Here is a tiny trained network, its code and every weight. The questions are about switching its units off for an input and a target symbol, where a switched-off unit gives its printed mean instead of its output.

import numpy as np


def w(rows, s, z=0):
    codes = np.array(rows[::2]) - 128.0
    scale = np.full(codes.shape[1], s)
    scale[-1] = z or s
    return codes * scale


def f(y):
    return y / 2 * (1 + np.tanh(0.7978845608 * (y + 0.044715 * y**3)))


def softmax(a):
    e = np.exp(a - a.max(-1, keepdims=True))
    return e / e.sum(-1, keepdims=True)


def log_softmax(a):
    a = a - a.max(-1, keepdims=True)
    return a - np.log(np.exp(a).sum(-1, keepdims=True))


def net(x, mask):
    ids = ['Σεμπτφψω'.index(c) for c in x.split()]
    T = len(ids)
    res = E[ids] + P[:T]
    u = 0
    for l in range(3):
        q, k, v = (res @ M[l].T for M in (Q, K, V))
        z = softmax(np.where(np.tri(T) > 0, q @ k.T / 2**0.5, -1e9)) @ v
        res = res + np.where(mask[u], z, O[l][:, -1]) @ O[l][:, :-1]
        u += 1
        y = f(res @ A[l][:, :-1].T + A[l][:, -1])
        res = res + np.where(mask[u : u + 8], y, B[l][:, -1]) @ B[l][:, :-1]
        u += 8
    return log_softmax(res[-1] @ U[:, :-1].T + U[:, -1])


Q, K, V, O, A, B = {}, {}, {}, {}, {}, {}
E = w([
[73,18,253],'Σ',
[102,98,115],'ε',
[145,186,89],'μ',
[38,183,161],'π',
[71,183,102],'τ',
[104,97,114],'φ',
[121,91,91],'ψ',
[144,54,112],'ω',
],0.02)
P = w([
[95,94,94],'0',
[191,114,181],'1',
[96,108,97],'2',
[187,127,185],'3',
[92,119,86],'4',
[195,140,198],'5',
[90,128,79],'6',
[199,152,206],'7',
[91,138,65],'8',
[193,166,208],'9',
[104,132,84],'10',
[198,125,247],'11',
],0.015)
Q[0] = w([
[83,91,68],'0.h1',
[2,28,19],'0.h1',
],0.017)
K[0] = w([
[141,227,94],'0.h1',
[112,254,129],'0.h1',
],0.021)
V[0] = w([
[74,2,191],'0.h1',
[22,148,188],'0.h1',
],0.0056)
O[0] = w([
[254,217,121,252],'0.h1',
[138,115,156,115],'0.h1',
],0.0084,0.0035)
A[0] = w([
[158,225,154,92],'0.n1',
[73,169,93,85],'0.n2',
[96,114,88,51],'0.n3',
[63,204,215,253],'0.n4',
[50,244,98,41],'0.n5',
[76,1,192,9],'0.n6',
[216,145,95,122],'0.n7',
[147,155,216,56],'0.n8',
],0.0095,0.0061)
B[0] = w([
[143,46,131,210],'0.n1',
[44,203,123,146],'0.n2',
[75,102,87,139],'0.n3',
[255,127,149,199],'0.n4',
[95,191,150,162],'0.n5',
[56,22,124,171],'0.n6',
[73,184,185,254],'0.n7',
[21,60,88,169],'0.n8',
],0.0077,0.0066)
Q[1] = w([
[49,182,255],'1.h1',
[121,97,59],'1.h1',
],0.0092)
K[1] = w([
[111,240,85],'1.h1',
[253,56,29],'1.h1',
],0.0056)
V[1] = w([
[44,255,163],'1.h1',
[163,3,220],'1.h1',
],0.004)
O[1] = w([
[3,156,143,3],'1.h1',
[40,8,135,61],'1.h1',
],0.0063,0.00012)
A[1] = w([
[150,217,182,253],'1.n1',
[85,93,115,13],'1.n2',
[114,63,170,50],'1.n3',
[149,175,154,86],'1.n4',
[119,164,197,134],'1.n5',
[151,92,36,152],'1.n6',
[68,152,187,161],'1.n7',
[143,166,9,161],'1.n8',
],0.013,0.0047)
B[1] = w([
[184,32,145,253],'1.n1',
[47,115,70,166],'1.n2',
[75,195,154,172],'1.n3',
[55,24,156,170],'1.n4',
[121,80,65,182],'1.n5',
[222,255,104,184],'1.n6',
[223,88,114,152],'1.n7',
[90,198,173,158],'1.n8',
],0.0061,0.014)
Q[2] = w([
[125,156,255],'2.h1',
[189,214,158],'2.h1',
],0.0066)
K[2] = w([
[138,178,3],'2.h1',
[81,252,151],'2.h1',
],0.013)
V[2] = w([
[136,8,244],'2.h1',
[190,78,16],'2.h1',
],0.013)
O[2] = w([
[102,134,197,135],'2.h1',
[194,254,113,255],'2.h1',
],0.012,0.007)
A[2] = w([
[171,227,147,68],'2.n1',
[205,33,164,152],'2.n2',
[246,144,55,124],'2.n3',
[218,150,216,151],'2.n4',
[2,178,15,34],'2.n5',
[60,225,119,250],'2.n6',
[97,98,116,125],'2.n7',
[137,108,221,228],'2.n8',
],0.0091,0.014)
B[2] = w([
[112,61,229,154],'2.n1',
[33,224,90,209],'2.n2',
[63,180,246,254],'2.n3',
[162,2,107,216],'2.n4',
[8,135,223,159],'2.n5',
[201,79,50,208],'2.n6',
[198,132,135,131],'2.n7',
[126,106,42,206],'2.n8',
],0.0078,0.022)
U = w([
[53,73,155,22],'Σ',
[111,169,108,122],'ε',
[22,194,50,162],'μ',
[162,66,99,104],'π',
[157,161,8,166],'τ',
[112,179,109,150],'φ',
[27,203,183,1],'ψ',
[112,114,190,178],'ω',
],0.011,0.0098)

Each question gives the input, a string of symbols that net reads in full, and the target symbol t.
The units are the heads (2 rows each of Q, K, V and O) and the neurons (one row each of A and B). Each row of codes is followed by its name. A weight is (code - 128) times the scale printed after its matrix; where a second scale follows, it is the last column's (O, A, B and U).
mask holds one flag per unit, layer by layer, with each layer's heads first. A switched-off unit (its flag False) gives its mean, the last column of its rows in O or B, instead of its output. The means were averaged over made-up inputs and are rounded, as every weight is.
A unit's drop is (log p(t) with every unit on - log p(t) with that unit switched off) / (log p(t) with every unit on - log p(t) with every unit switched off).
unit that matters most: the unit with the biggest drop
top k neurons: the k neurons with the biggest drops, biggest first
top k neurons in layer l: the k neurons of layer l with the biggest drops, biggest first
input ψ τ ω ψ, target ψ: unit that matters most : 1.n1
input μ τ ε, target τ: top 3 neurons : 2.n3, 2.n6, 2.n2
input π ω ω ω ω φ μ ψ μ ε, target μ: top 2 neurons in layer 0 : 0.n4, 0.n7
input φ π ω ψ ω μ π Σ ε, target Σ: top 2 neurons in layer 2 : 2.n2, 2.n8
input φ μ π φ ω ψ, target π: top 4 neurons in layer 1 : 1.n6, 1.n8, 1.n3, 1.n5
input μ ω τ ψ μ ω φ ε, target μ: top 4 neurons : 2.n2, 1.n2, 0.n7, 2.n6
input ω μ ω ε ψ ω Σ ω ψ, target Σ: top 2 neurons : 0.n8, 1.n3
input ψ ω ε ω ψ ε, target ψ: top 3 neurons : 2.n3, 1.n1, 2.n6
input π ω τ ω ω π ε ε ω, target π: top 4 neurons : 2.n3, 1.n1, 2.n6, 2.n2
input ψ μ μ μ, target ψ: top 3 neurons : 2.n3, 2.n6, 2.n2
input φ μ φ π ε, target π: top 3 neurons : 2.n3, 2.n6, 2.n2
input ω ω ω ω ω μ ω ω ψ ψ ψ φ, target ψ: top 3 neurons in layer 1 : 1.n1, 1.n6, 1.n2
input μ ψ μ ε Σ μ ω ω μ φ ω ψ, target μ: top 3 neurons in layer 2 : 2.n2, 2.n6, 2.n1
input φ ω ω φ μ ψ μ ω ψ ω Σ φ, target ψ: top 3 neurons in layer 2 : 2.n3, 2.n2, 2.n6
input ω ω ω ω ω ω τ, target τ: unit that matters most : 2.n3
input ψ μ ω π ε τ ω φ ψ, target τ: top 3 neurons : 2.n6, 2.n3, 0.n8
input ω φ ω, target ω: top 4 neurons in layer 0 : 0.n6, 0.n8, 0.n7, 0.n1
input ω ω ω ω ω τ ω μ, target ω: top 3 neurons : 2.n3, 2.n4, 0.n2
input μ ω ω ω μ τ μ ω μ π ω, target π: top 3 neurons : 2.n6, 2.n3, 1.n1
input Σ ω Σ φ, target Σ: unit that matters most : 0.n7
